In the rows, zero is written as 128.
Facts:
j128: φ j401
j137: ω j244
j140: φ j843,j992,j773,j831; ω j788
j143: φ j806,j843,j297; ω j436
j144: φ j806,j627
j155: φ j627; ω j926,j771,j942
j16: ω j55,j982
j163: φ j295,j215; ω j652,j174,j158
j174: ω j321,j384
j184: φ j946; ω j658,j68,j245
j215: ω j80,j432,j611
j216: φ j254,j604; ω j754,j490
j228: ω j68
j24: φ j392; ω j55,j885,j158
j242: ω j853,j782
j243: ω j782
j244: φ j701; ω j782
j245: ω j68,j957
j250: φ j61; ω j823
j251: ω j826,j773
j254: ω j184,j436
j256: φ j254
j258: φ j254,j243,j627
j264: ω j400,j381,j928,j158
j271: φ j61,j386
j274: φ j215; ω j68
j293: φ j773; ω j831
j295: ω j163
j304: φ j254,j773; ω j68
j317: φ j353,j902,j755; ω j771
j321: ω j68,j877
j322: φ j78
j348: φ j401,j535; ω j377,j490
j352: φ j992
j353: ω j877
j356: φ j392; ω j137
j362: φ j902; ω j174
j364: φ j251,j254; ω j958
j377: φ j322; ω j927
j381: φ j700; ω j870
j384: φ j401; ω j625
j386: φ j254; ω j353
j392: φ j254,j293,j256
j401: φ j256; ω j726
j402: φ j163; ω j381
j409: φ j413; ω j68,j782
j413: ω j506
j432: ω j452,j982,j356
j436: φ j273,j254; ω j243
j439: φ j251,j885,j701,j392; ω j216
j450: ω j413
j452: φ j966; ω j68
j476: φ j507; ω j274
j484: φ j927,j184,j163; ω j55
j486: ω j304
j490: φ j827,j637; ω j244,j782
j493: φ j843,j589; ω j823,j356
j504: ω j788
j506: φ j946,j163; ω j823
j507: φ j401; ω j639,j392
j52: φ j507
j529: φ j891; ω j246
j532: φ j24,j78,j639,j215; ω j946
j535: φ j992; ω j68
j55: φ j891,j61; ω j68
j559: ω j535
j571: φ j605,j700
j589: ω j823,j452,j243,j409
j604: φ j843,j254,j992,j215; ω j926
j605: φ j61,j295; ω j875
j608: φ j400; ω j228,j158
j61: ω j246
j611: ω j937
j625: ω j321,j352
j627: φ j254,j992
j637: ω j81,j402,j870
j639: φ j627
j652: φ j401,j381; ω j823,j790,j409
j658: ω j926,j409
j68: ω j782
j690: φ j782,j256; ω j274,j384,j436
j700: φ j254; ω j608,j297
j72: φ j773; ω j304
j726: φ j755,j155; ω j589
j739: ω j957
j745: φ j251
j747: ω j304
j754: ω j625
j755: φ j254
j770: φ j823,j627; ω j304
j771: ω j228,j589,j304
j773: φ j401; ω j652,j228,j771,j243
j78: φ j773
j782: φ j401
j788: ω j771
j790: φ j254,j902; ω j400,j782,j436
j80: φ j251,j254; ω j627
j805: φ j671; ω j870
j806: φ j293
j81: ω j926,j137,j625,j174
j810: ω j843,j982,j356
j823: φ j61; ω j400,j68
j826: φ j215; ω j356
j827: φ j952
j831: ω j68,j853
j833: φ j843,j790,j215
j836: φ j952; ω j216
j843: φ j61; ω j244
j853: ω j245
j875: ω j589,j304
j877: ω j400
j885: φ j356; ω j790
j891: φ j254,j700; ω j243,j245
j902: φ j806,j256,j700; ω j490
j921: φ j805; ω j946
j926: φ j843; ω j754,j870
j927: ω j823
j942: φ j507; ω j658,j352
j946: φ j254; ω j158
j948: φ j979,j507; ω j877
j952: φ j254
j957: ω j490,j604
j958: φ j254,j902; ω j243
j966: φ j61
j979: φ j401; ω j958
j982: ω j304
j992: φ j215; ω j637
j993: φ j891; ω j853

Known rows:
j401: [138 120 150 120 143 112 136 144 129 119 104 128 138 119 106 135 119 135
 130 117 144 120 103 111 124 134  96 116 135 134 114 102 133 143 133 114
 144 150]
j625: [139 127 140 123 141 112 135 144 134 123 102 128 142 118 117 134 117 143
 130 121 133 119 111 119 119 151 110 119 135 124 117 131 131 148 125 109
 141 154]
j532: [138  78 128 123 137 112 131 141 133 119 105 130 129 121 110 137 112 134
 124 126 136 121 110 113 114 105 119 121 127 113 112 106 139 155 126 109
 138 157]
j671: [152 147 140 167 175 134 132 147 113 151 120 129  75 145 113 135 122 126
  97 145 171 137 139 135 121 149 179 139 155 149 125 185 139 121  95 132
 213 151]
j251: [141 143 156 124 151 113 138 134 138 120  93 145 140 111 125 135 119 139
 133 123 138 118 117 115 110 114 113 108 145 125 123 104 138 137 126 117
 135 157]
j356: [140 133 146 123 144 112 131 139 144 123  97 146 142 112 126 140 113 133
 124 121 136 120 115 126 115  98 117 116 147 121 119 111 143 146 126 109
 142 154]
j386: [138 107 134 124 140 112 136 139 132 127  98 127 135 120 115 141 120 137
 129 123 128 121 110 113 116 134 117 116 135 113 113 121 130 146 129 110
 142 156]
j831: [136 110 146 123 148 117 137 139 133 119  99 139 145 117 112 137 119 150
 132 124 129 119 110 110 111 170 107 112 131 133 124 128 127 139 126 109
 131 154]
j228: [139 114 146 125 142 113 133 144 135 123 101 132 136 119 112 138 121 144
 125 121 137 119 112 117 114 136 111 118 134 132 116 114 128 147 128 108
 139 152]
j80: [136  99 134 122 140 115 129 139 141 125  99 138 130 115 124 144 110 130
 124 122 128 122 104 116 119  96 123 114 142 113 108 113 144 151 126 111
 150 154]
j747: [138 103 147 123 147 116 136 139 131 120 102 134 131 119 118 135 121 140
 127 120 130 119 108 113 114 134 116 110 137 132 114 113 135 145 131 112
 143 152]
j144: [136  86 132 124 135 114 129 139 132 129 102 127 134 120 112 141 114 133
 126 123 128 124 102 116 120 119 118 114 135 115 107 111 139 150 124 108
 142 157]
j264: [141 122 144 123 145 111 139 141 128 119  99 124 131 117 112 137 121 135
 133 122 137 117 118 110 115 132 114 121 134 118 119 118 131 144 129 115
 145 156]
j163: [139 108 133 127 139 113 135 140 134 127  94 119 130 124 115 141 123 141
 134 125 121 117 106 113 110 143 111 122 128 113 108 131 122 146 128 112
 137 152]
j902: [133 117 134 124 139 115 136 139 131 125  99 133 139 118 117 139 117 138
 133 123 127 121 111 118 121 145 105 112 131 117 114 115 134 143 126 113
 138 152]
j52: [133 133 151 118 138 108 135 155 123 119 110 116 135 123  92 136 112 124
 132 106 160 123  85 100 145 113  83 127 143 127 108  97 130 148 136 113
 178 146]
j948: [135 126 148 117 136 106 135 153 126 119 110 119 128 120  97 137 113 126
 134 111 157 120  97 102 139 111  89 133 137 121 110  98 129 147 137 116
 164 147]
j979: [136 131 157 119 142 111 137 148 126 118 106 132 140 121  99 134 117 133
 135 111 151 122  98 104 132 142  87 119 138 131 115 102 126 139 133 117
 156 149]

Rows:
No name comes twice in this set of rows, the named rows included.
[135 112 143 124 139 112 134 137 135 126  98 141 144 117 115 139 114 139
 128 120 133 124 108 118 114 115 115 108 144 123 117 118 137 145 123 106
 141 160] : j392
[132 134 146 124 135 110 130 150 135 125 105 135 145 117 107 138 113 142
 124 118 144 122 106 121 127 128  95 122 137 130 115 115 126 147 129 107
 147 146] : j782
[131  33 110 122 133 112 128 142 133 104 127 149 154 123 102 125 102 131
 110 140 143 128 129 122 114 137 108 114  95 137 130  64 155 162 123  92
  90 163] : j377
[147 166 170 126 150 109 137 129 143 120  89 169 145 105 131 137 109 136
 136 119 151 120 118 121 108  84 126 106 169 120 126 105 149 132 115 118
 140 167] : j701
[139 108 144 127 136 111 131 137 139 126  97 145 130 113 126 140 108 131
 128 120 138 122 106 118 117  75 126 114 148 107 109  97 149 150 119 118
 148 160] : j745
[134 102 144 121 157 117 137 134 135 120  98 134 146 122 115 140 123 139
 131 121 119 117 113 107 113 158 116 108 135 129 122 129 132 138 127 108
 138 157] : j215
[135 123 138 124 145 113 137 140 130 121  98 132 140 120 109 139 121 133
 128 123 126 122 115 120 119 133 114 110 136 123 116 108 129 141 129 116
 135 154] : j450
[136 106 138 125 147 117 137 134 129 125  93 133 147 124 111 142 125 141
 136 124 116 122 105 114 113 159 115 105 137 124 116 139 127 138 126 106
 139 158] : j61
[138 106 142 125 149 117 136 137 134 122  96 132 145 123 113 137 126 147
 127 124 126 118 111 119 108 172 104 109 127 140 122 127 129 136 127 103
 119 151] : j589
[139  99 122 124 132 115 130 139 135 131 101 112 125 124 117 140 120 134
 130 123 120 119  99 117 120 129 117 120 125 106 101 138 132 156 124 107
 146 152] : j402
[151 114 126 168 165 130 127 151 116 155 125 116  51 142 114 135 115 116
  91 148 175 138 132 127 123 106 188 153 144 129 111 168 145 136  96 145
 217 148] : j921

Now the same objects, written a new way:
Known rows:
j348: [121  95 137 123 126  90  67 131 166  96 151 143 121 126 128 125 127 143
 158 143 144 117 120  95 153 128 156 160 153 111 149 151 165]
j493: [144 109 158 112  55 136 151 111 149 116 141  94 162 174 118 141 131 155
 109 170 138 155  84 150 120 111 122 118 147 155 106 138 188]
j304: [150 109 127  82  42 110  80 139 154 123 166 107 127  66 149  99  67 115
 116  85 113 118  56 156 125 123 146 126 176 120  72 136 116]
j902: [ 84 121 115 137 176  60  52 139 135 153 134 177 133 100 182 122 128 140
 161 130 163  86 156  85 140 108 168 158 130 137 152 130 146]
j810: [120 147 135 142  85 146 122 130 139 151 157 116 196 140 112 139 110 119
  85 145  70 146  99 143 161 141 115  98 105 134 102 146 170]
j264: [121 144 145 155  89 146 126 129 149 152 145 116 209 140 106 131 108 126
  99 156  77 150 100 141 153 154 103  99  94 131  99 146 167]
j436: [133 106 101 111  92 108 129 144 144 165 130  83 120 130 113 119 156 113
 123 124 134 124  74 150 152 123 123 126 148 134  54 136 174]
j254: [ 99 180 117 120 157  89  77 126 130 215 161 222 226  78 223 120 168  98
  97 111 168 113 151  76  92 150 108 114 107 163 118  79 112]
j948: [ 95 112 131 136 141  90  77 139 173  93 103 135 113 101 131 127 102 206
 179 107 132  82 135  79 141 129 116 172 122  92 156 159 157]
j68: [111 147 179 223 143 136  60 135  94 161 154 134 152  77 155 152  90 122
 112 113  81 132 101 115 158 119 135 124 202 134 185 154 160]
j362: [ 84 118 122 134 149  89  97 130 154 143 128 131 129 111 139 114 120 150
 163 124 145 117 124 109 136 128 148 151 141 126 142 138 137]
j747: [119 136 128 120  70 155 124 129 140 152 171  94 218 112 115 138  78 119
  76 150  55 144  92 124 158 138 119  94 107 130 106 139 164]
j637: [ 63 147 122 139 165 104 119 121 163 196 161 162 169 116 187 134 130 108
 121 137 128 122 134 116 124 129 131 132 111 132 134 121 144]
j826: [113 100 155 125 102 102 111 111 179 132 173 151 144 146 181 155 140 137
 128 156 162 127 107 112 123  98 145 148 141 142 171 130 179]
j966: [114 137 170 116 149 147  97 122 115 100  77 151 107 141 133 175 121 173
 120 151 139 111 132  68  66  65 159 147 120 127 207 106 164]
j946: [120 146 115  89 101 110 118 121 139 166 133 126 166 120 135 101 145 123
 111 118 146 147  98 143 116 148 112 109 126 156  59 118 141]
j364: [ 80 100 108 130 146  73 148 130 178 181 141 127 111 120 179 132 133 124
 143 117 146 104 102 139 126  93 140 149 140 113 119 128 156]
j293: [106 125 131 141 131  76  58 122 187 140 166 191 166  91 194 122 143 110
 140 117 134 110 131 106 135 137 118 142 114 125 141 131 137]

Rows:
No name comes twice in this set of rows, the named rows included.
[154 103 120 124  62  97 114 145 171 140 114 109 146 125 103 104 141 139
 147 113 132 125  80 170 159 147  87 129 138 144  75 138 161] : j652
[113 175 101 106 113 127 107 130 118 198 128 149 202 101 139 103 154 108
  88 113 124 134 108 126 132 164 103  82 107 158  61 101 126] : j251
[ 75 112 156 123 160 103 105 104 140 115 158 153 114 170 175 149 107 160
 155 184 175 134 156  91 125  75 198 155 139 146 203 142 180] : j926

The same objects again, as new rows of numbers:
Known rows:
j788: [144 129 102 126 127 136 125 126 111 117 120 124 115 118 118 128 129 105
 135 105 126 121 123 114 120 116 129 109 136 123]
j627: [132 124 149 120 130 125 135 136 141 137 122 150 116 131 121 139 149 119
 126 131 148 161 143 143 130 117 143 130 114 142]
j493: [120 139 169 149 106 127 120 134 136 127 119 115 135 147 110 137 114 157
 110 108  95 108 134 144 137 160 130 124 131 135]
j256: [124 117 150 119 131 124 135 138 135 138 121 149 126 132 124 134 140 125
 129 138 154 152 135 141 130 111 143 131 119 141]
j921: [144 159 104 174 111 169 218  65 171 157 155 116 170  83 161  56 112  83
  60 166  96 106 148 133  83 107 157  78 163 162]
j966: [145 147 144 132 140 118 142 147 141 139 122 159 113 134 129 118 148 122
 117 119 126 155 138 145 133 119 130 150 101 142]
j826: [121 135 145 143 121 122 128 134 150 120 116 110 139 133 122 139 109 150
 110 128  99 124 143 140 125 141 122 127 117 114]
j507: [ 82  99 120 127 132 127 134 157  79 131 125 116 149 133 144 124 113 136
 155 130 141 124 158 114 114 114 137 102 141 139]
j831: [139  95 104 122 126 112 127 114 111 133 151 155 139 127 149  81 156 132
 178 115 142 126 105 128 153 147 126 147 153 114]
j853: [136 126  96 127 140 131 123 122 117 125 132 135 128 123 142 119 130 117
 146 120 130 127 126 126 127 132 124 129 138 123]
j605: [142 135 123 140 121 117 132 138 126 123 126 130 119 132 126 118 131 121
 123 106 114 132 119 127 131 126 125 136 125 121]
j476: [ 82 104 119 120 141 140 122 159  93 128 128 107 161 131 144 126 103 165
 153 145 122 110 171 109  97 112 130  98 137 143]
j810: [116 117 136 139 108 111 143 129 116 128 122 115 129 131 132 130 120 121
 121 132 126 127 121 129 135 131 131 128 130 114]
j386: [139 127 122 136 124 122 124 131 120 127 115 124 127 130 128 122 128 119
 121 120 124 131 122 133 131 136 123 134 127 115]
j400: [124 114 150 123 111 112 146 138 114 159 117 155 118 128 125 117 152 102
 125 119 166 152 133 148 148 126 153 133 126 142]
j450: [128 121 124 132 120 124 129 126 117 125 117 124 128 130 129 127 128 114
 128 120 129 121 127 129 130 136 129 127 137 126]
j885: [119 101 122 128 133 149 125 115 123 129  97 125 120 137 115 133 111 116
 104 136 150 118  96 138 124 138 118 122 136 119]
j948: [ 89  99 113 125 135 134 124 160 106 134 115 105 164 125 138 124 101 157
 140 143 121 113 172 125 105 122 128 102 137 127]

Rows:
No name comes twice in this set of rows, the named rows included.
[ 86 111 117 122 150 141 124 156  86 115 130 111 159 137 152 138 101 158
 156 144 123 115 176 106  93 114 135  88 141 144] : j942
[164 142 117 122 155 131 118 137 158 134 172 155 141 140 134  59 146 189
 141 122  84 103 117 127 132 154  95 155 116 129] : j452
[144 126  99 120 131 141 115 137 138 131 106 116 136 108 118 118 119 132
 117 126 113 121 147 142 110 127 118 114 126 114] : j608
[137 148 125 169  99 142 245  67 142 176 165 163 146  93 178  48 155  45
  80 157 148 141 136 136 111  96 189  96 165 182] : j671
[139 119 149 127  94 105 143 138 117 112 147 109  98 119  99 125 133 125
 121 118 113 107  92  95 120  82 137 111 135 120] : j875
[136 121  99 132 127 133 120 126  99 132 112 134 118 125 125 117 133  95
 141 104 143 133 107 128 142 131 128 131 139 122] : j254
[129 117 156 105 152 155 125 126 168 128 111 144 115 145 114 144 122 147
  88 159 152 144 123 141 110 113 122 123 103 141] : j745
[143  93 104 116 127 116 128 126 128 136 146 139 153 121 150  72 143 148
 144 136 123 121 127 139 143 153 116 135 139 106] : j321
[126 107 121 135 111 126 128 134 117 145 108 123 143 121 129 109 122 124
 114 121 128 123 134 152 142 150 128 126 132 114] : j877
[137 118 134 115 122 124 133 144 137 152 107 139 124 112 130 119 140 112
 115 131 150 158 150 155 127 116 137 125 116 132] : j158
[113 144 131 141 140 129 128 117 142 102 126 113 136 140 141 159 108 139
 127 145 108 135 131 124 120 133 120 142 120 113] : j216

